Here is a tiny trained network, its code and every weight. The questions are about switching its units off for an input and a target symbol, where a switched-off unit gives its printed mean instead of its output.

import numpy as np


def w(rows, s, z=0):
    codes = np.array(rows[::2]) - 128.0
    scale = np.full(codes.shape[1], s)
    scale[-1] = z or s
    return codes * scale


def norm(h):
    return h / np.sqrt((h * h).mean(-1, keepdims=True) + 1e-5)


def f(y):
    return np.maximum(y, 0)


def softmax(a):
    e = np.exp(a - a.max(-1, keepdims=True))
    return e / e.sum(-1, keepdims=True)


def log_softmax(a):
    a = a - a.max(-1, keepdims=True)
    return a - np.log(np.exp(a).sum(-1, keepdims=True))


def net(x, mask):
    ids = ['γδηθλξπσφψω'.index(c) for c in x.split()]
    T = len(ids)
    res = E[ids] + P[:T]
    u = 0
    for l in range(2):
        r = norm(res)
        for j in range(2):
            rows = slice(2 * j, 2 * j + 2)
            q, k, v = (r @ M[l][rows].T for M in (Q, K, V))
            z = softmax(np.where(np.tri(T) > 0, q @ k.T / 2**0.5, -1e9)) @ v
            o = O[l][rows]
            res = res + np.where(mask[u + j], z, o[:, -1]) @ o[:, :-1]
        u += 2
        y = f(norm(res) @ A[l][:, :-1].T + A[l][:, -1])
        res = res + np.where(mask[u : u + 8], y, B[l][:, -1]) @ B[l][:, :-1]
        u += 8
    return log_softmax(norm(res)[-1] @ U[:, :-1].T + U[:, -1])


Q, K, V, O, A, B = {}, {}, {}, {}, {}, {}
E = w([
[146,69,62,72,86,136,165,133,92,181,197,202],'γ',
[161,111,176,177,193,199,108,159,134,117,73,179],'δ',
[186,99,124,139,175,137,74,175,5,85,136,97],'η',
[99,112,53,92,215,69,130,120,91,100,183,61],'θ',
[149,104,48,138,172,156,134,117,150,132,96,116],'λ',
[151,3,141,185,155,141,85,110,142,120,180,74],'ξ',
[168,122,111,137,89,156,162,191,136,155,128,211],'π',
[147,122,68,149,87,166,154,108,98,43,111,64],'σ',
[175,145,164,122,146,44,142,219,105,80,197,138],'φ',
[129,85,54,144,167,165,111,169,39,157,115,99],'ψ',
[191,70,98,96,110,122,140,86,199,83,167,213],'ω',
],0.016)
P = w([
[65,122,194,102,90,171,136,24,99,143,216,167],'0',
[141,53,98,106,84,196,150,167,130,137,159,73],'1',
[223,93,129,122,165,161,200,110,113,176,149,111],'2',
[200,230,49,145,119,173,44,148,140,167,146,112],'3',
[90,80,36,164,73,88,87,174,139,94,65,154],'4',
[149,96,110,69,118,207,140,220,180,87,121,74],'5',
[201,175,53,205,117,104,145,79,97,211,150,115],'6',
[135,216,88,105,54,140,3,136,173,205,144,85],'7',
[143,55,30,121,125,93,166,150,122,122,97,143],'8',
[222,162,101,89,135,178,191,190,162,164,134,101],'9',
],0.013)
Q[0] = w([
[81,174,117,147,86,108,2,112,141,128,139,153],'L0H0',
[169,221,125,147,124,148,123,97,140,187,193,101],'L0H0',
[110,192,97,231,117,75,84,63,97,151,128,170],'L0H1',
[95,48,105,200,141,92,187,153,88,65,78,190],'L0H1',
],0.034)
K[0] = w([
[133,48,152,58,183,202,233,201,129,49,139,99],'L0H0',
[20,51,121,66,56,93,42,184,175,67,52,146],'L0H0',
[107,4,116,167,148,63,209,182,101,51,53,175],'L0H1',
[203,139,137,251,157,35,204,51,70,187,118,147],'L0H1',
],0.028)
V[0] = w([
[164,79,140,169,169,117,75,76,192,53,147,46],'L0H0',
[180,141,103,101,37,118,175,81,217,78,149,174],'L0H0',
[66,101,17,63,205,134,122,97,152,186,138,125],'L0H1',
[99,122,139,153,88,226,144,75,128,158,3,125],'L0H1',
],0.023)
O[0] = w([
[180,67,135,130,132,107,227,113,93,98,94,122,151],'L0H0',
[179,124,82,199,148,171,103,146,130,2,175,139,109],'L0H0',
[143,40,185,74,81,56,60,85,183,90,93,111,137],'L0H1',
[112,91,132,28,206,112,126,238,131,134,217,158,2],'L0H1',
],0.011,0.032)
A[0] = w([
[126,210,123,204,175,150,90,153,88,149,118,145,30],'L0N0',
[130,123,15,168,98,123,13,207,152,132,106,5,188],'L0N1',
[141,142,105,119,253,102,216,214,102,121,167,140,50],'L0N2',
[67,215,69,135,144,165,115,240,141,149,179,149,1],'L0N3',
[202,140,64,111,86,93,139,224,98,160,42,87,241],'L0N4',
[79,89,174,105,142,113,235,135,77,198,137,117,202],'L0N5',
[160,113,117,63,98,56,69,231,161,194,129,60,138],'L0N6',
[77,146,176,113,93,70,107,135,122,212,66,113,4],'L0N7',
],0.017,0.0022)
B[0] = w([
[117,120,133,136,107,125,185,81,177,106,142,83,224],'L0N0',
[175,131,130,118,143,99,149,134,177,174,122,247,215],'L0N1',
[146,159,120,92,21,206,165,105,162,145,76,190,196],'L0N2',
[183,91,156,102,171,129,85,70,132,137,126,3,185],'L0N3',
[165,125,114,117,164,87,187,102,167,163,149,151,225],'L0N4',
[134,109,139,201,236,111,91,97,89,154,131,196,225],'L0N5',
[74,99,79,175,141,175,141,81,193,54,74,149,182],'L0N6',
[156,142,41,79,72,150,89,187,121,176,138,56,247],'L0N7',
],0.019,0.014)
Q[1] = w([
[55,140,178,111,126,100,133,198,55,89,179,103],'L1H0',
[194,118,73,160,112,159,138,58,191,162,93,141],'L1H0',
[102,134,162,101,131,125,141,146,111,105,126,115],'L1H1',
[216,94,31,169,107,133,128,2,228,154,71,117],'L1H1',
],0.05)
K[1] = w([
[214,131,54,172,157,98,165,125,248,132,33,145],'L1H0',
[31,151,169,105,144,152,72,77,50,86,164,105],'L1H0',
[151,152,124,180,129,136,174,126,183,137,128,108],'L1H1',
[4,153,237,106,97,167,70,104,21,84,216,100],'L1H1',
],0.025)
V[1] = w([
[134,154,191,161,189,91,143,100,99,225,94,105],'L1H0',
[143,154,142,84,115,51,187,114,159,93,55,22],'L1H0',
[191,216,165,5,131,175,106,114,153,180,152,99],'L1H1',
[152,56,51,131,182,68,73,174,97,123,123,47],'L1H1',
],0.029)
O[1] = w([
[94,51,159,220,164,144,102,101,109,176,93,123,224],'L1H0',
[134,38,8,97,19,88,143,41,100,151,119,118,169],'L1H0',
[125,123,142,115,58,219,89,134,150,198,212,112,137],'L1H1',
[159,26,121,98,170,73,150,203,201,135,79,134,6],'L1H1',
],0.014,0.015)
A[1] = w([
[139,179,53,78,159,59,157,157,100,41,122,104,59],'L1N0',
[53,98,133,83,158,111,50,77,183,55,159,150,106],'L1N1',
[76,192,229,120,91,152,75,128,85,154,198,132,68],'L1N2',
[139,251,202,98,148,112,79,159,111,94,81,139,112],'L1N3',
[142,156,51,167,138,127,149,77,108,151,109,143,178],'L1N4',
[4,149,77,92,121,133,65,185,156,137,69,100,1],'L1N5',
[137,89,118,102,52,155,168,134,134,190,220,138,84],'L1N6',
[100,69,206,196,165,168,120,212,144,139,70,96,20],'L1N7',
],0.025,0.003)
B[1] = w([
[62,76,101,158,153,210,125,140,78,128,149,77,144],'L1N0',
[68,178,176,145,125,126,190,144,140,118,151,91,145],'L1N1',
[100,47,97,82,149,110,185,140,132,124,56,168,168],'L1N2',
[132,84,120,158,76,87,42,107,113,130,157,165,160],'L1N3',
[96,163,177,149,115,141,126,180,138,137,143,109,254],'L1N4',
[254,164,142,152,156,116,142,168,164,120,53,156,138],'L1N5',
[150,145,192,111,183,93,93,114,82,75,150,105,187],'L1N6',
[124,168,81,76,88,107,138,131,51,158,180,118,200],'L1N7',
],0.027)
U = w([
[86,139,152,156,92,76,56,137,208,125,141,255,128],'γ',
[68,72,138,114,168,255,117,57,163,166,48,175,4],'δ',
[99,166,75,109,117,109,95,202,96,243,198,109,155],'η',
[136,66,112,108,39,75,85,73,115,118,82,88,152],'θ',
[13,112,113,81,145,116,205,179,158,73,141,69,180],'λ',
[161,134,191,146,227,40,177,94,50,75,79,156,45],'ξ',
[193,142,202,146,193,132,52,94,198,106,192,51,97],'π',
[177,210,105,16,76,148,174,151,77,71,158,184,158],'σ',
[110,219,142,221,68,147,164,90,144,128,112,93,203],'φ',
[173,178,125,106,127,124,145,206,236,123,45,128,208],'ψ',
[181,107,66,211,127,160,32,187,69,36,173,119,32],'ω',
],0.0059,0.0016)

Each question gives the input, a string of symbols that net reads in full, and the target symbol t.
The units are the heads (2 rows each of Q, K, V and O) and the neurons (one row each of A and B). Each row of codes is followed by its name. A weight is (code - 128) times the scale printed after its matrix; where a second scale follows, it is the last column's (O, A, B and U).
mask holds one flag per unit, layer by layer, with each layer's heads first. A switched-off unit (its flag False) gives its mean, the last column of its rows in O or B, instead of its output. The means were averaged over made-up inputs and are rounded, as every weight is.
A unit's drop is (log p(t) with every unit on - log p(t) with that unit switched off) / (log p(t) with every unit on - log p(t) with every unit switched off).
The circuit of an input: a set's keep is (log p(t) with only the set's units on - log p(t) with every unit switched off) / (log p(t) with every unit on - log p(t) with every unit switched off). Starting from the 12 units with the biggest drops (on a tie, the unit counted first), units are removed one at a time, each time the one whose removal leaves the highest keep (on an exact tie, the one counted first), for as long as the keep stays at least 0.8.
units of the circuit, in order: the units of the circuit, biggest drop first
most important unit: the unit with the biggest drop
top k neurons: the k neurons with the biggest drops, biggest first
top k neurons in layer l: the k neurons of layer l with the biggest drops, biggest first
heads that matter: for each layer, one digit per head in row order, 1 if its drop is at least 0.15 and else 0, layers parted by /
input φ π η ξ, target π: heads that matter -> 11 / 00
input π η γ γ φ σ σ σ θ σ, target σ: units of the circuit, in order -> [L0N2 L0H1]
input φ φ γ λ δ φ, target λ: units of the circuit, in order -> [L0H1 L1N1]
input φ λ φ σ θ φ θ η η λ, target η: most important unit -> L0H0
input σ φ φ η φ φ, target σ: heads that matter -> 11 / 11
input π φ η φ ω δ φ δ, target δ: heads that matter -> 01 / 00
input θ γ θ θ φ θ θ ψ, target θ: heads that matter -> 01 / 00
input σ θ η σ η, target σ: units of the circuit, in order -> [L0H1 L1H0 L0N2]
input ξ λ η, target ξ: heads that matter -> 00 / 01
input φ φ η φ θ, target η: units of the circuit, in order -> [L0H0 L0N7]
input η φ σ ω ξ θ θ φ ξ, target η: heads that matter -> 10 / 11
input φ σ π π π, target π: units of the circuit, in order -> [L0H1 L0N3]
input φ φ φ π φ φ, target π: top 2 neurons in layer 0 -> [L0N3 L0N2]
input ξ σ φ λ θ φ ω λ, target ξ: most important unit -> L1H1
input δ θ π π θ σ ξ ω θ, target ξ: top 3 neurons -> [L1N2 L1N6 L0N6]
input π η δ δ, target π: top 3 neurons -> [L0N3 L1N6 L1N7]
input γ θ ψ, target γ: heads that matter -> 10 / 00
input φ δ θ θ η δ σ, target η: heads that matter -> 11 / 00
input ψ ω ξ, target ψ: top 2 neurons in layer 0 -> [L0N6 L0N7]
input π σ ω φ η σ γ φ λ φ, target π: heads that matter -> 11 / 01
input π φ γ, target π: units of the circuit, in order -> [L0H0 L0N3 L0H1]
input ξ λ φ φ σ φ δ φ π θ, target ξ: heads that matter -> 00 / 11
input θ ξ φ φ, target θ: most important unit -> L1H0
input η θ θ δ ω θ ψ η φ, target ψ: units of the circuit, in order -> [L1N5 L0H0 L0N6 L0H1]
input φ φ σ ψ σ φ η θ ξ, target η: units of the circuit, in order -> [L0H0 L0N7]
input φ π π η δ φ φ ξ θ γ, target ξ: units of the circuit, in order -> [L0H0 L0N5]
